Here is a tiny trained network, its code and every weight. The questions are about switching its units off for an input and a class, where a switched-off unit gives its printed mean instead of its output.

import numpy as np


def w(rows, s, z=0):
    codes = np.array(rows[::2]) - 128.0
    scale = np.full(codes.shape[1], s)
    scale[-1] = z or s
    return codes * scale


def norm(h):
    return h / np.sqrt((h * h).mean(-1, keepdims=True) + 1e-5)


def f(y):
    return np.maximum(y, 0)


def log_softmax(a):
    a = a - a.max(-1, keepdims=True)
    return a - np.log(np.exp(a).sum(-1, keepdims=True))


def net(x, mask):
    res = np.array(x, float).reshape(1, 5) / 4 @ E
    u = 0
    for l in range(2):
        y = f(norm(res) @ A[l][:, :-1].T + A[l][:, -1])
        res = res + np.where(mask[u : u + 4], y, B[l][:, -1]) @ B[l][:, :-1]
        u += 4
    return log_softmax(norm(res)[-1] @ U[:, :-1].T + U[:, -1])


A, B = {}, {}
E = w([
[76,186,110,151,51,98,153,119,43,173,219],'x0',
[213,130,109,252,150,73,150,64,124,73,139],'x1',
[130,127,147,140,148,154,115,113,107,150,122],'x2',
[184,173,179,145,221,71,173,123,231,148,112],'x3',
[124,149,114,121,121,114,100,118,131,134,112],'x4',
],0.012)
A[0] = w([
[139,89,137,2,178,217,63,224,179,89,53,126],'0.n0',
[183,10,75,154,164,147,89,82,147,15,29,62],'0.n1',
[164,105,92,194,117,172,117,108,144,52,97,179],'0.n2',
[108,224,202,48,185,63,191,175,182,228,189,3],'0.n3',
],0.0072,0.0056)
B[0] = w([
[193,155,97,220,101,107,67,121,87,25,220,247],'0.n0',
[101,131,84,91,168,171,193,76,118,237,29,217],'0.n1',
[114,8,134,74,99,78,209,66,158,118,148,197],'0.n2',
[131,94,24,83,230,178,226,51,133,247,110,189],'0.n3',
],0.011)
A[1] = w([
[203,179,145,201,200,86,147,132,189,119,146,148],'1.n0',
[125,146,246,105,195,84,172,154,215,166,33,4],'1.n1',
[159,139,139,204,108,72,166,116,109,95,117,254],'1.n2',
[113,95,116,97,123,166,154,121,145,106,172,147],'1.n3',
],0.014,0.004)
B[1] = w([
[41,193,169,112,126,180,100,251,86,167,190,250],'1.n0',
[210,63,136,200,113,88,55,78,80,57,114,191],'1.n1',
[151,135,141,130,98,134,100,131,165,78,88,231],'1.n2',
[94,172,167,165,127,105,137,111,182,127,137,189],'1.n3',
],0.016,0.011)
U = w([
[185,98,132,200,90,117,47,104,113,25,156,3],'0',
[43,206,162,94,126,154,100,246,126,187,168,180],'1',
[127,93,66,52,202,133,193,43,171,193,110,224],'2',
],0.014,0.0014)

Each question gives the input, the list of numbers given to net, and the class t.
The units are the neurons (one row each of A and B). Each row of codes is followed by its name. A weight is (code - 128) times the scale printed after its matrix; where a second scale follows, it is the last column's (A, B and U).
mask holds one flag per neuron, layer by layer. A switched-off neuron (its flag False) gives its mean, the last column of its row in B, instead of its output. The means were averaged over made-up inputs and are rounded, as every weight is.
A unit's drop is (log p(t) with every unit on - log p(t) with that unit switched off) / (log p(t) with every unit on - log p(t) with every unit switched off).
The circuit of an input: a set's keep is (log p(t) with only the set's units on - log p(t) with every unit switched off) / (log p(t) with every unit on - log p(t) with every unit switched off). Starting from all 8 units, units are removed one at a time, each time the one whose removal leaves the highest keep (on an exact tie, the one counted first), for as long as the keep stays at least 0.8.
circuit, biggest first: the units of the circuit, biggest drop first
k most important neurons: the k neurons with the biggest drops, biggest first
drop when u is switched off: that unit's drop, to one decimal
input [-5,-8,2,-4,3], class 0: circuit, biggest first	(0.n0)
input [-1,-3,-3,-8,-5], class 0: 2 most important neurons	(1.n0; 0.n1)
input [-8,-7,-1,-6,0], class 0: 2 most important neurons	(0.n0; 1.n0)
input [1,1,8,1,-1], class 1: 3 most important neurons	(0.n1; 0.n2; 1.n0)
input [-5,1,5,-8,-6], class 2: 2 most important neurons	(0.n1; 1.n1)
input [8,-1,-5,6,0], class 2: 2 most important neurons	(0.n3; 0.n0)
input [-5,-2,-6,4,-8], class 1: 2 most important neurons	(0.n0; 1.n0)
input [0,6,1,-6,-8], class 2: drop when 0.n0 is switched off	0.5
input [-6,-6,-4,-3,1], class 0: drop when 0.n0 is switched off	0.8
input [-8,-3,6,5,6], class 1: drop when 0.n0 is switched off	5.1
input [-2,-8,1,0,-1], class 0: drop when 0.n0 is switched off	1.0
input [2,2,4,5,-5], class 1: 2 most important neurons	(1.n0; 0.n1)
